In the rows, 128 means zero.
Rows lie near named flat spaces through zero. A row that begins with a name and a colon came from that space; any other row is followed by the name of its block's space that it lies nearest.
cjgf: [145 118  93 105 148 117 146 164 124 115 141 142 120  90 133 119  41 168
 170  77  78 112  90]
mhsr: [143 140 165 146 127 123 129 101 124 136 108 122 145 157 160 110 156  77
 121 173 186 113 122]
mhsr: [ 92 140 157 116 141 159 130  97 119 121 148  86 157 151 135 139 138  99
 127 160 142 105 127]
sfng: [162 138 132 132 134 171 119  93 141 150  79 133 113 170 116  97 124  99
  99 145 154 150 120]
fmdn: [126  77  97 111 176  93 151 160  46  95 139 113 158 119 162 151 104 172
 152 157 118 114 138]
mzmc: [152 105 147 132 119 124 148 171 118 129 121  65 103  91  62  97 124 171
 104 147  73 132 106]
mzmc: [163 143 177 122 136 143 153 121 166 139 102 122 132 160 143  60 109  72
 127 165 187 152 112]
mhsr: [169  89 105 111 142 149 146 167  72 110  95  80 103 131  99 124 136 119
  91 176 116 135 132]
fmdn: [140 153 129 161 131  94 120 165 165 118 135 162 123 128 112 166 129 214
 141 123 142 141 111]
cjgf: [105 111  75  96 172 146 118  94 119 115 104 198 103 161 116 127 133 177
  85 133 135 203 142]
sfng: [154 110  79 131 115 106 113 137  85 117  98 146 115 127 137 167 150 102
 117 119 124 124 131]
qbjp: [119 149 111 138 140 105 120 134 178 136 140 141 119 154 133 180 155 165
 104 143 163 117 127]
sfng: [ 86 174 233 200 105  63 113 126  73  65 166 145 140  47  95 122 196 221
 147 166 110  80  30]
fmdn: [113 103 129 117 138  96 147 160 140 120 140 123 123 131 118 128 164 156
 103 163 145 172 164]
fmdn: [103  86  86  70 205 124 173 158 117 115 162  73 127 159 165 159 128 143
  87 207 163  97 153]
fmdn: [ 89 100  91  78 171 157 146 121 119 129 156  89 125 148 143 147 128 122
  94 158 127 108 159]
mhsr: [173 105 172 164 149 143 147 177  80 116 111 108 162 137 122  96 100 189
 171 168 145 160 162]
mzmc: [136 138 159 123 133 116 142 104 183 156 116 117 130 160 141  90 133  91
 106 158 173 140 118]
mhsr: [ 85 148  90 143 139 120 109 137 166 133 174 170  95 116 134 189 169 210
 101 116 132  90 149]
cjgf: [134 132 116 106 152 130 149 152 141 115 140 118 107 129 140 133 120 123
 111 155 148 100 105]
mhsr: [129 136  90 126 161 154 127 150 172 145 142 117 118 167 130 183 120 178
 110 140 151 111 158]
qbjp: [131 122 127 139 159  58 143 139 171 150 132  97 136 158 135 162 151 184
  94 181 163 112 112]
cjgf: [134 119 110 100 136  79 149 125 154 150 138  76 145 133 166 146  98  76
 131 127 127  71  93]
mzmc: [149 146 128 150 105 129 109 123 112 123 112 139 131 121 128 146 124 109
 148 105 120 108 104]
mzmc: [131  80  82  99 120  58 159 212 137 126 159  67 157 138 166 207 148  87
 142 142 147 126 203]
mhsr: [123 135 117 121 162 116 131 120 100  99 131 141 128 122 135 142 106 166
 131 141 123 101  69]
qbjp: [153 119 140 133 110 142 123 115  92 115  89 195 128 129 148  70 132  77
 148 117 155 190 154]
fmdn: [117  70 112 100 178 154 150 109 110 163 120  80 138 164 126  95 116 159
  92 170 121 155 187]
mzmc: [162 147 166 157 107 109 123 108 168 153  88 143 106 133  98  77 145 131
 100 139 143 157  90]
cjgf: [147 117 123 148 110 103 124 142 166 159 113 163 118 125 118 104 127 160
 131  97 125 179 164]
cjgf: [142 123 119 151  96  81 125 140 192 178 134 181 117 105 156  97 120 137
 150  66 130 145 170]
sfng: [109  88 114  80 134 141 145 111 112 148 138  57 183 144 140 125  66  72
 165  98  82 140 162]
qbjp: [115 164 134 114 140 168 127 142 150 100 146 101 134 148 100 173 110 138
 135 136 130 121 100]
qbjp: [ 98 131 135 132 141 119 126 117 168 141 140 141 103 129  96 118 160 198
  84 146 126 154 131]
mhsr: [118 109 180 172 103  78 139 173 107 120 155 138 130  82 134 100 196 169
 135 161 146 136 176]
cjgf: [127 143 157 141  98 179 123 136 101 112 144 148 122  94 143  96 133  82
 159 109 131 107 152]
sfng: [121 103  82 123 156  91 121 132  79 100 115 155 121 127 117 168 141 194
 108 140 110 147 112]
mzmc: [120 130 104 107 150 105 136  98 119 136 148 136 163 144 232 149  99  49
 163 122 172  49 120]
mhsr: [135 152 154 142 123 140 131 141 159 134 144 125 139 120 127 118  92 145
 164 107 125 116 117]
mzmc: [ 94 145 142 110 166 197 121  89 156 133 131 101 168 205 109 151 108 147
 128 151 152 174 157]
sfng: [124  96 120 104 108 121 129  97  82 138 119 112 148  93 131  87  81  79
 160  73  57 129 116]
cjgf: [173  89 121  89 104 109 165 145 144 163 111  92 127 108 161  54  71  16
 148  96 111 127 137]
sfng: [ 88  97 177 110 134  60 163 125 168 150 157  89 163 120 125  77 130 147
 130 148 121 175 144]
fmdn: [ 71  84 127 107 125  71 150 154 121 121 176 113 115  79 118 118 183 165
  97 145  97 143 166]
mhsr: [114 123 121 128 176 117 140 146 130 120 149 114 148 158 145 167 126 192
 127 171 160 117 141]
cjgf: [172 131 114 111 134 140 153 177 161 124 120 136  95 128 139 106 101 101
 125 134 156 129 125]
qbjp: [ 71 192 177 116 119 112 111  30 177 132 144  91 156 162 140 157 165  42
 100 155 160  69  36]
qbjp: [146 121 160 116  95 121 133  92  89 133  99  64 141 108 115  87 118  28
 127 128  89  98  69]
fmdn: [125 175 136 170  73  93  98 165 158 102 148 187 114  76  97 169 140 174
 168  60  99 135  98]
mzmc: [157 113 150  93 154 131 187 152 118 131 153  90 127 103 219  52  77  26
 151 164 172  34 108]
cjgf: [109 143  88  89 168 133 127  88 142 113 120 164 113 176 167 157 144  89
  86 160 186 120 102]
mhsr: [107 169 204 153 129 148 129 105 163 138 158 113 188 148 154 111  97 126
 189 128 161 113 129]
fmdn: [109 155 134 152 123 123  91  57 109 127 109 173 160 163 160 157 157 102
 137 125 163 125 118]
fmdn: [188 102 175 175 124  27 160 190 131 135 106 125 135 105 131  80 137 185
 141 171 156 153 115]
cjgf: [133 113  93  96 161  94 141 117 149 140 111  77 138 178 130 172 125 116
  88 166 143 124 103]
fmdn: [121 149 124  99 122 161 138 141 166 120 144 112  97 125 115 129 130  87
 105 131 133 113 113]
qbjp: [124 144  77 151 110 101  98 121 164 162 136 118  91 119 113 204 167 161
  82 105 101  58 110]
sfng: [126 113 173 130 109 102 126  75 104 142  95  91 163 126  98  78 119 101
 132 126  88 163  90]
mhsr: [131 118 113 141  98 130 124 165 166 155 140 129 100 117 113 137 165 138
 109 112 125 143 195]
qbjp: [156 138 137 142 126  63 135 134 179 142 100 129 117 162 133 140 174 116
  86 177 189 143 103]
sfng: [119  84  73 109 155  85 133 132  42  92 124 166 109 100 160 142 154 143
 106 148 120 112 122]
sfng: [101 120 147 117 139  83 155 144 174 133 159 147 110 113 144  92 159 149
 103 157 160 144 141]
sfng: [158 138 114 149  99 120 100 112 123 133  84 147 118 128  88 140 125 132
 125  92  96 155  96]
qbjp: [173 113 116 147 113 100 123 139 114 141  85 101  99 119  83 129 147 146
  87 142  99 127  93]
mzmc: [144 139 174 122 123 173 148 154 173 128 119 107 119 155  96  84 136 106
 113 165 166 187 155]
cjgf: [138 136 154 163 118 152 116 159  97 110 129  90 145 121  76 159 129 189
 149 135  96 132 129]
mzmc: [169  91 118 137 106  71 145 195  90 104 108 142 101  74 102 103 136 156
 129 125  96 163 122]
qbjp: [105 120 127 112 156 127 138 124 154 137 143 112 146 152 122 134 109 168
 127 136 128 153 143]
fmdn: [153 138 153 138 145 156 121  79  72 116  89 140 142 131 129  81  86 121
 145 134 119 117  65]
mzmc: [139  95 116 135 117  84 131 174 120 115 109 136 113 113  70 132 154 197
 108 131  98 211 149]
sfng: [177 103 106 149 180 161 129 121 118 158  78 173 106 160 121  76  87 223
 110 143 140 169 148]
qbjp: [145 106 117 124 158 100 149 170 166 143 120  66 114 147  65 148 121 222
  85 167 106 156 116]
[121 138 139 124 112 116 133 147 136 109 142 134 109  96 113 120 138 125
 126 122 116 125 105]
fmdn
[160 161 154 167 183 219 101  59  79 130  77 141 172 223 163 135 107 133
 143 186 208 109 123]
mhsr
[124 114 119 129 172 124 133 100 120 151 128 117 143 147 147 122  99 178
 124 143 127 103 120]
mzmc
[144 118 107 121 142 152 132 140 146 146 117 102 128 168 126 150 127 124
 111 146 148 139 166]
mhsr
[ 84 145 136  94 158 180 136 128 166 115 161  84 141 150  78 149  89 177
 129 128  99 154 121]
qbjp
[128 179 169 169 100 155  94  97 126 111 112 171 140 152 133 143 174  95
 138 137 180 137 123]
cjgf
[116  92  85 120 131  86 144 171 106 134 172 109 116  83 171 158 141 136
 128 122 109  56 160]
mzmc
[161  98 141 134 168  77 165 147 120 146 121  89 138 137 167 101 117 147
 118 191 163  90 113]
fmdn
[116 130 150 110 111 163 125  98 141 143 125 103 170 147 119 105  83  78
 168  88 104 169 148]
mhsr
[174  82  82 115 131 112 123 101  95 154  54 122 130 172 128 121 129  82
  96 137 130 178 146]
sfng
[165 139 198 157 108  67 157 165 167 136 125  94 123  98 109  75 132 139
 129 161 140 119  74]
cjgf
[ 96 121  78 120 104 179  97 103 122 152 147 161 109  98 122 137 112 132
 138  40  61 119 178]
qbjp
[ 89 100  92 117 124 105 110  78 117 160 137 141 153 126 149 140 120 128
 139  76  86 133 163]
cjgf
[125 148 174 163 144 119 132 136 142 120 137 144 121 128 120 111 159 195
 114 176 165 127 114]
sfng
[132 109 112 110 141 163 128 124  60 100 109 107 115 120 101 127 127 124
 108 147  96 126 109]
mhsr
[129 127 134 129 136 153 118  80 101 138 107 128 142 145 138 107 116 105
 129 129 126 122 119]
fmdn
[111 106  91  85 145 135 136 114 127 130 128 118 132 142 131 134 102 108
 120 114 108 146 137]
sfng
[118 149 132 129 172 146 129 110 158 120 122 186  83 139 106  95 136 212
  80 161 154 154  94]
sfng
[172 126 105 130  93 135 113 112 139 155  79 139 109 141 124 114 128  55
 115  97 126 147 131]
sfng
[123 147 107 132 127 133 117 152 140 110 143 148 124 125 118 175 117 163
 146 102 120 127 125]
fmdn
[157 170 148 162 105 168  97 128  99  98 102 131 161 149 106 174 106 118
 180 107 128 133 100]
cjgf
[137 111  84 107  97 124 133 204 121 101 146 122 135 120 138 191 131  80
 163  95 125 150 192]
fmdn
[177 153 147 135  64 131 138 188 146 104 119 151  76  86 134  99 167  21
 125 125 164 118 122]
qbjp
[111 130  62 127 126 188  98 130 136 140 141 182 113 154 154 185 144 127
 130  86 145 134 222]
cjgf
[169 146 121 136  84 169 109 141 109 106  87 165  92 115  98 114 139  72
 126 101 123 159 120]
qbjp
[190 129  72 144 108 171 117 182 140 142 100 141  43 106  87 140 138 150
  82 110 106 107 138]
mhsr
[ 85 127  99 126 131 116 129 121 162 168 190 115 112 110 192 162 165 112
 106 124 143  21 170]
mzmc
[121 125 136 125 139 110 153 166 154 136 166  68 114 118 137 148 155 135
 100 175 145  63 129]
cjgf

Each name stands for a flat space through zero: a line, a plane or more. A row that begins with a name and a colon came from that space; any other row is followed by the name of the space it lies nearest, among the names in its block.
nq-ht: [101 118  84 145 201 147 107  91 107  93 148 147  99 131 176  48 147  45
 158 149  62  96  66]
nq-ht: [131 150 126 137 120  98 126 118 166 162 123 152 141 126 141 156 127 139
 124 114  97 127 102]
mj-dl: [119 142 127 135 146 143 130 143 185  28  93 102 138 142  95 114 139 173
 104  89 111 172 101]
nq-ht: [154 122 157 121 107  72 158  95 108 146 148 144 128 125 149 193 117 118
 118 117 118 142 115]
mj-dl: [ 91 158 138  88 136 115 101 120 106 160 114 153 104 136 106 160 139 147
 155 125 105 125 137]
nq-ht: [103 115 149 117  86 142 136 136 109 149 137  89 106 109 119 153 133 113
 105 147 150 144 142]
th-nr: [ 99 124 143 113 171 152 160  66  15 165 145 130 115 124 143 209 100  58
 139 102 152 127 169]
th-nr: [129 119  91 122 161 136 140 146 145 191 126 115 140 152 116 132 100 139
 128 139 149 101 116]
gq-tq: [140 105 148 120 124  99 174 181 125 130 138  83  87 175  96 180 117 215
 134  78 162 132 123]
mj-dl: [123 103 111 205 156 177 171 167 172  54 133  59 114 145 144 100 131 146
 108  60 132 136  90]
mj-dl: [139 135 112 190 156 115 130 137 146  88 137 138 106 143 149  63 145 143
 136  67 105 128 120]
th-nr: [122  88 124 121 124 121 168 114  70  84 184 100  83 136 160 128 119  72
 150 105 133 121  78]
mj-dl: [121 135 156 103 148 131 120 129 101  97 108 134 114 141 104 154 140 161
 144 126 122 136 151]
th-nr: [146 119 143  92 106 111 121 130 112 198 123 135 142 121 110 155 118 136
 115 193 156 121 166]
gq-tq: [145 115 137 150 124 140 133 157 142 101 130 118 126 135 137 118 136 156
 141 121 131 113 127]
th-nr: [173 132 123  88  94  42 121 150 173 173 121 146 138 147  82 108 120 192
 101 162 146 147 130]
th-nr: [211 116 118 141 161  75 153 130 147  55 130 163 161 166 127  94 108 175
 140  91 137 131 119]
gq-tq: [137 160 185 139 130 110 116 108 113  60 108 177 127 125 144 181 157 166
 164  77  79 138 145]
nq-ht: [125 150 126 141 110 150  89 168 177 154  96 133 144 119 106  93 147 176
 124 150 132 119 163]
mj-dl: [115 116 155  58 120 106  95 146 108 174 128 145  93 139 124 164 151 152
 174 217  90  83 104]
gq-tq: [ 86 114  83  61 128 181 123 132 128 117 125  84 144 127  89 112 100  83
 121 175 164 131  94]
mj-dl: [ 87 163  89 167 166 131 146 108 123 181 138 137 114 141 142 146 107 111
 140  28 121 123 119]
th-nr: [120 161  93 110 187 140 147 122 129 134  95 132 165 165  71 160  81 169
 126  51 175 149 160]
nq-ht: [ 92 156 128 151 191 130 133  75 112  95 124 156 113 134 164 168 137  95
 150  66  56 130  86]
mj-dl: [123 162 103 156 114  98  76 101 140 186 136 188 126  98 157  44 152  85
 128 147  91 117 144]
mj-dl: [129 135 129 127 151 152 128 108 125  83 107 128 155 123 116 129 122 117
 112 124 134 151 145]
gq-tq: [115 129 125 136 144 159 121 162 186 163 106 117 142 138 139 169 134 165
 144 152  95  88  89]
nq-ht: [ 88 138 130 165 165 188 127 140 101  96 110  97 101 131 111 107 142 135
 125  78 145 143 176]
gq-tq: [143 132 154 156  68 151 123 146 119  42 125 110 134  99 107  74 143 139
 104  92 179 177 197]
gq-tq: [132 136 147 132 162 133 124 123 130 149  91 126 139 131 102 151 133 158
  95 148 131 147 173]
mj-dl: [123 109 149 132 129 143 113 157 154 146 117 109 111 126 142 136 158 148
 128 195  92 101 106]
nq-ht: [150  93 115 128 101 119 155 150 119 150 154  91 121 132 117  99 109 121
 102 145 184 133 139]
mj-dl: [126 133 129 118 109 102 127 123 125 224 139 144 127 122 141 169 119 122
 132 149 124 105 128]
mj-dl: [ 93 127 121 121 110 141 108 163 154 109 131 102  90 131 121  95 154 142
 140 136 105 122  91]
gq-tq: [130 120 124 120 130 177 118 132 134  73 109 111 159 115 113 101 127 115
 117 156 149 139 143]
gq-tq: [143 143 161 166 103 162 112 134 167  52 105 143 164 101 154 136 152 143
 136 115 101 131 134]
th-nr: [ 76 190 105 157 188 140 127  75 105 132 105 153 128 131 112 142 117 109
 118  17 118 168 162]
gq-tq: [109 118 136 136  96 105 126 131 100 137 154 105  70 117 126  84 151 108
 107 130 133 151 139]
th-nr: [ 67 135 122 122 110 142 120 145 169 170 129  93  95 122 135 159 146 123
 123 140  84 120  64]
nq-ht: [103 142  93 157 131  68 129  83  94 220 179 158  76 121 170  88 129  56
 126  95  98 122 106]
gq-tq: [183  95 155 180 158 183 136 183 163  58  93  99 159 140 125 104 143 197
 118 153 151 115 171]
nq-ht: [127 126 169 156 133 174  92 143 129 134 106 144 129 106 163 139 169 138
 153 185  87  87 155]
nq-ht: [162 120 133 113  90 103 180 154 171 125 121  89 166 145  86 192  85 187
  87  89 189 167 126]
th-nr: [140 141 131 106  89 102 122  96 128 139 136 160 158 105 139 147 116  97
 125 138 126 137 122]
th-nr: [138 106 125 146 171 110 150 147 122 113 137 109  89 163 127 112 135 159
 132 109 120 122 111]
th-nr: [137 118 136 124 101 191 114 159 158  83 111 115 171 110 132 130 130 135
 145 164 142 106 129]
nq-ht: [ 94 132 124 171 137 139 153 119 111 174 146 105  97 125 152 156 125 104
 118  75 124 128 126]
gq-tq: [ 97 150 157 107 102 134  99  80  91  49 124 147 117  91 130 116 157  75
 125 128  98 171 136]
[120 120 132 202 166 188 154 124  81  96 132 100 115 122 147 109 129 105
 119  63 160 135 187]
mj-dl
[148 126  91  82  87  86 130 134 145 182 144 135 152 132  98 106  92 125
 115 150 175 133 121]
th-nr
[218 109 179  84 162 111 147 118  64   0 108 172 173 160  98 162 108 188
 169 119 172 137 192]
nq-ht
[175 102 127 104 185  53 188  56  83 131 149 145 141 155 139 187  86  90
  97 125 125 154  97]
gq-tq
[155 106 132 133 134  84 179 114 144 145 145 111 133 144 144 187 104 129
  99 117 122 139  81]
gq-tq
[140 146  87 132 129 118 114  96 124 171 144 177 163 116 151  94 104  77
 146 123 134 106 130]
gq-tq
[104 140  87 130 121 123 164 119 126 166 155 114 130 139 127 156  85 106
 131  47 159 132 100]
mj-dl
[159 115 186 117  84 142 111 160 157  47 105 126 147 113 127 148 159 178
 137 174 113 130 133]
th-nr
[140 135 131 105 144 104 130 105  83 134 135 162 128 140 124 144 115 126
 154 111 137 123 149]
mj-dl
[133 137 146 102 136 121 156 118 139 109 104 118 157 141 100 211 104 162
 111 101 140 157 124]
gq-tq
[174 112 122 150 116 155 160 130 172  84 114 104 202 116 124 136  96 127
  83 128 174 152 136]
gq-tq
[158 155 171 144 107  91 136 128 139 143 105 154 147 128 114 188 129 193
 114  85 136 153 181]
nq-ht
[159 120 161 121  78 131 107 165 148 161 113 133 149 112 120 138 140 172
 127 189 148 111 171]
nq-ht
[139 112 158 149 112  90 138 132  92  91 159 127  70 133 149 106 156 133
 140 103 112 135 128]
gq-tq
[183 112 151 172 124 120 150 114 134  62 131 136 158 117 156 120 129 123
 108 115 131 145 141]
gq-tq
[ 60 169 107 123 100 143 121 113  95 204 140 125 105 111 112 145 114  95
 131  65 156 141 160]
mj-dl
[143 119 130 159  74 148 129 137 152  60 148 120 145 100 159  89 136 101
 130 114 131 132 109]
gq-tq
[123 125 152 125 133 127 131 129 110 117 111 105 111 128  97 131 140 148
  93 136 144 164 168]
gq-tq
[ 54 160 104 116 122 169  63 166 138 232 105 121  90 117  95  79 157 140
 138 170 125 102 166]
gq-tq
[110 131 124 136 144 172 164 133 161  75 102  75 156 135 100 175 105 144
  90  79 152 169 115]
mj-dl

Rows lie near named flat spaces through zero. A row that begins with a name and a colon came from that space; any other row is followed by the name of its block's space that it lies nearest.
pnpz: [ 62  59 108 151  62 128  83 115  65 204  83 114  56 110 126 109 165 104
 123 162 104 193 119]
nmhc: [148 160 129 133 139 127 113 130 115 111  98  93 196  99 142 173 136 126
 128 134 146 137 132]
ncqz: [109 130 125 146 121 130 136 126 116 138 105 115 133 115 142 147 133 126
 118 143 146 124 133]
ncqz: [121 167 152  89 154  92 116 133 169  96 157 163 111 146  52  56 143 142
 134 129 139 125 146]
pnpz: [164 131 146  47 147 168 196 142 144 105 195 146  70 140  73 174 114 153
 117 118 125  73 115]
ncqz: [100 135 168 149 153 132 111 148 105 119  84 101 111 109 197 122 135  80
 131 134 131 150  96]
ghqp: [164 153 109 106 121 142 181 117 153 104 187 155 139 155 138 164 105 153
 127 107 139  95 119]
ncqz: [151 150 136  98 144 144 122 145 138  86 161 135 172 125 152 166 139 132
 136 127 135  99  99]
pnpz: [164 146 117  85 105 134 132 120 100 128 173 107  93 132 124 168 116 118
 103 123 129 182 101]
pnpz: [129 118 114 174 122 117 142 119 139 117  87 137 153 132 146 129  97 136
 133 136 140  98 171]
pnpz: [126 118 154 136 181 130 118 155 158 118 133 130 140 130 129  90 122 125
 128 118 118  88 126]
ncqz: [126  66  97 178 118 157  90 139  86 186 101  69 169  95 180 176 127 116
  99 138 110 133 114]
ghqp: [111 149 146 111 144 136 172 130 149 117 125 147 123 125  99 133 144 147
 138 130 146  83 138]
bhcl: [138 136 159 100 158 148 190 137 170  85 151 177 100 153 125 122 113 141
 158 106 122  59 126]
bhcl: [103 111 103 128 105 124 134 118 123 180 153 123  98 129  84 116 141 146
  96 139 135 137 134]
ncqz: [ 95 105 114 172 114 116 132 115 131 157  80 134 134 122 111 105 130 141
 132 142 133 113 169]
nmhc: [115 173 154  82 122  85  63 142 104  81 119 117 102 110  86 110 153 101
 111 178 162 189 132]
ghqp: [125 181 166 138 151 135 195 139 108  94 109  93  71 123 210 177  84  84
  91 136 181 135 108]
ghqp: [119 120 188  24 137 148 109 153 152  46 155 218  81 143  83  96 185 129
 217 129  84  86  92]
bhcl: [139 111 103 209  88 113  93 105 103 103  41 129 194 126 235 146  99 101
 173 130 117 158 149]
ghqp: [121 135 114 182 129 104 140 110 148 142 105 133 147 143 146  90 104 132
 129 113 134 132 157]
nmhc: [132  53 104 173 115 131 116 117 136 149  64 145 156 125  91 110 109 154
 161 131  89  84 195]
nmhc: [174 159 146  82 173 122 115 150 144  99 173 106 140 125  82 131 114 133
 100 122 135 127 127]
nmhc: [ 92 140 132 110 122 114 120 135 131 122 125 137 120 115  77 121 157 143
 112 168 161 108 147]
bhcl: [149  76 129 147 130 172 144 134 102 165 153 107  79 144 225 145  95  89
 126  83  75 153  64]
ncqz: [135 112 119 123 124 141 149 138 144 106 171 156 110 151 157 141 103 133
 116 132 134  83 118]
nmhc: [ 73 143 128 151 105 127 159 117 118 147 112 136 102 127 165 130 149 120
 123 142 158 131 114]
ghqp: [149 127 154  36  85 138 192 107 127  64 122 204  16 153  43 143 118 144
 189 135 108 114 161]
pnpz: [112 119 139 133 128 131 115 127 112 149 109 117 113 120 136 113 145 112
 139 121 111 157 113]
bhcl: [ 58 137 139 153 130 138 137 115 132 191 120 136 138 123 158  84 200 125
 160  97 113 146  77]
bhcl: [ 98  35 128 152 139 159 177 139 133 197 125 130  30 137  90 100  96 139
  97 128  99  69 153]
nmhc: [110 115 118  87 129 122 102 154 167 101 210 180 127 148  83 101 150 159
 107 160 145  63 122]
nmhc: [147 188 120 161 143 101 154 105 136 133  85  91 190 112 108 141 112 143
 117 118 164 146 174]
bhcl: [138 105 107  90 118 134 182 128 157 135 204 164  57 161  54 124  95 167
  87 137 138  74 154]
bhcl: [ 87 144 127 115  95 147 216  94 127 169 123 156  74 135 102 138 159 151
 152 111 134 123 123]
ncqz: [112  84  80 184  76 136 143 109  99 155  61 114 158 104 133 191 112 150
 114 171 151  94 187]
nmhc: [143 163 128 160 146  79 112 127 154  93 135 133 132 155 149  73  80 113
 105 127 154 150 153]
pnpz: [151  85  94  80  72 133  84 126 108 112 170 157 109 138  92 152 133 141
 131 155 106 137 127]
ncqz: [110 178 162 130 150 133 119 129 102 132  78  85 167  89 162 149 175 101
 149 118 137 172  94]
ncqz: [117 203 179  97 167  92 102 122 154  91  81 143 176 112  64  67 187 131
 192 111 127 158 141]
bhcl: [105 192 129 147 150  96 133 125 158 122 134 125 182 126 124 104 146 142
 111 132 178 122 137]
ghqp: [106 180 197 102 173 142 145 146 141  77 113 148 127 125 187 115 167  96
 184 103 125 122  70]
ghqp: [114  93 131  67  87 164 154 123 104 134 133 158  67 121  79 168 162 144
 156 144 106 110 118]
ghqp: [ 74 162 183 121 175 155 136 149 134 130 102 123 161  98 169 124 204 113
 168 112 129 106  69]
pnpz: [132 100  83 170 127  83  48 143 162 111 149 144 201 141 107  81 106 152
  92 167 148  91 179]
bhcl: [123 154 101 154 115 107 146 114 137 140 144 123 142 138 133 128 111 140
  94 134 165 133 145]
nmhc: [177 171 184  67 231 154  95 212 141  46 207  74 164 104 172 186 112  98
  61 147 165  73  65]
pnpz: [156  98 130 104 137 139 109 152 121 113 174 121  87 139 138 135  95 112
  97 134 115 126 109]
bhcl: [ 71 112  93 151  70 112 114  96 117 181 101 150 136 123  92 102 179 152
 145 146 131 148 147]
pnpz: [105  81 135 141  93 138  93 117  86 150  68 131  98 117 156 116 152  98
 177 126  79 177 112]
pnpz: [152 129 146 147 161 132 164 128 130 135 105 100 103 130 137 125  83 114
 117 103 120 132 143]
nmhc: [158  92 166  80 162 139 112 150 110 130 110  99  61 111  50 116 112 114
 124 128  87 142 145]
ncqz: [150 104 137 109 132 107  96 134 129 115 141 137  68 148  90  76  96 112
 121 128 101 160 144]
ghqp: [133 144 168  98 147 115 110 134 163  60 133 193 120 157 137  66 139 116
 198 105  98 122 113]
ghqp: [168 146 144  83 127 115 112 124 123  87 125 135 112 131  87 125 118 122
 150 124 112 161 140]
[101 103 133 165 100 103 143 112 112 124  51 141  58 134 120  98  92 111
 134 156 135 142 186]
ncqz
[109  82 146 116 140 143  93 163 120 108 113 131 115 110 121 135 139 120
 124 167 123  82 130]
nmhc
[161 161 194  70 204 147 157 165 178  40 156 164 129 141 124 120 120 127
 165 105 120  55 110]
bhcl
[125  95  98 125 129  95  20 152 120 154 160  96 157 111  61  91 142 136
  68 172 133 152 146]
bhcl
[135 116 117 155 123 144 151 117 128 146 123 128 143 135 171 141 117 128
 141 103 113 123 117]
nmhc
[142 137 143  97 130 130 123 132 117 109 126 124 112 121 108 141 131 121
 134 133 124 141 126]
ghqp
[127 135 119 120 113 137 175 110 132 138 125 140 117 131 101 148 128 150
 135 123 135 112 145]
ghqp
[205 139 129 121 174 100  79 148 163  73 167 122 173 150 118  96  70 125
 113 110 116 128 149]
nmhc
[141 130 134 187 181 111 126 152 135 131 102  70 146 116 154 124  67 111
  63 141 162 110 163]
bhcl
[112 159 106 139 100 109 142 105 131 134 125 138 148 131 120 130 140 144
 127 136 156 140 143]
bhcl
[133 129 103 116 120 136 150 107 173 141 163 179 186 147  81 111 160 184
 171  96 108  82 136]
ghqp
[132 104 151 137 136 111 112 130 146  90  94 168 100 149 126  70 104 114
 171 122  98 121 155]
ncqz
[102 107 104 168  91 129 135 105 121 160 108 144 130 137 162 118 136 130
 147 121 118 139 127]
bhcl
[140  72 135 115 132 143 125 143 125 122 116 137  87 128  95 128 105 130
 131 141 101  94 153]
bhcl
[ 98 123 116 176 127 104 116 118 113 187  98  88 115 117 117  93 124 118
  90 134 140 171 148]
pnpz
[ 84 135 123 132  94 107 163  98 127 165 121 152  53 146  89  80 138 133
 128 128 136 162 144]
nmhc
[133 147 137 129 151 122 121 141 123 124 124  96 139 113 127 139 121 120
 100 138 149 132 131]
ghqp
[102 141 125 170  98 144 193  94 105 155  63 122 122 119 183 165 132 121
 157 113 136 142 128]
ncqz
[186 130 110 105 111 119 115 110 111 128 139 110 122 134  94 141 100 128
 126 110 105 184 142]
pnpz
[115 101 140  86 155 164 144 163 149 128 192 144 107 129 104 143 146 148
 105 140 129  49 100]
nmhc
[ 97 134 153 145 150 122  99 147 106 140  96  90 119 103 155 118 143  95
 108 145 141 154 110]
ncqz
[125 158 156 107 163 148 136 141 124 150 167 100 121 122 161 128 155 107
 121  93 118 158  59]
bhcl
[157 129 102 162  93 125 128  90 113 143 113 131 149 148 190 127 110 114
 168  82  92 192 113]
nmhc
[144  72 100 137  92 172 161 100 121 179 146 153 117 150 160 142 130 140
 175  73  60 131  95]
nmhc
[103 147 129 160 125 139 215 105 143 152 119 143 103 144 162 131 117 136
 134 103 144 106 127]
bhcl
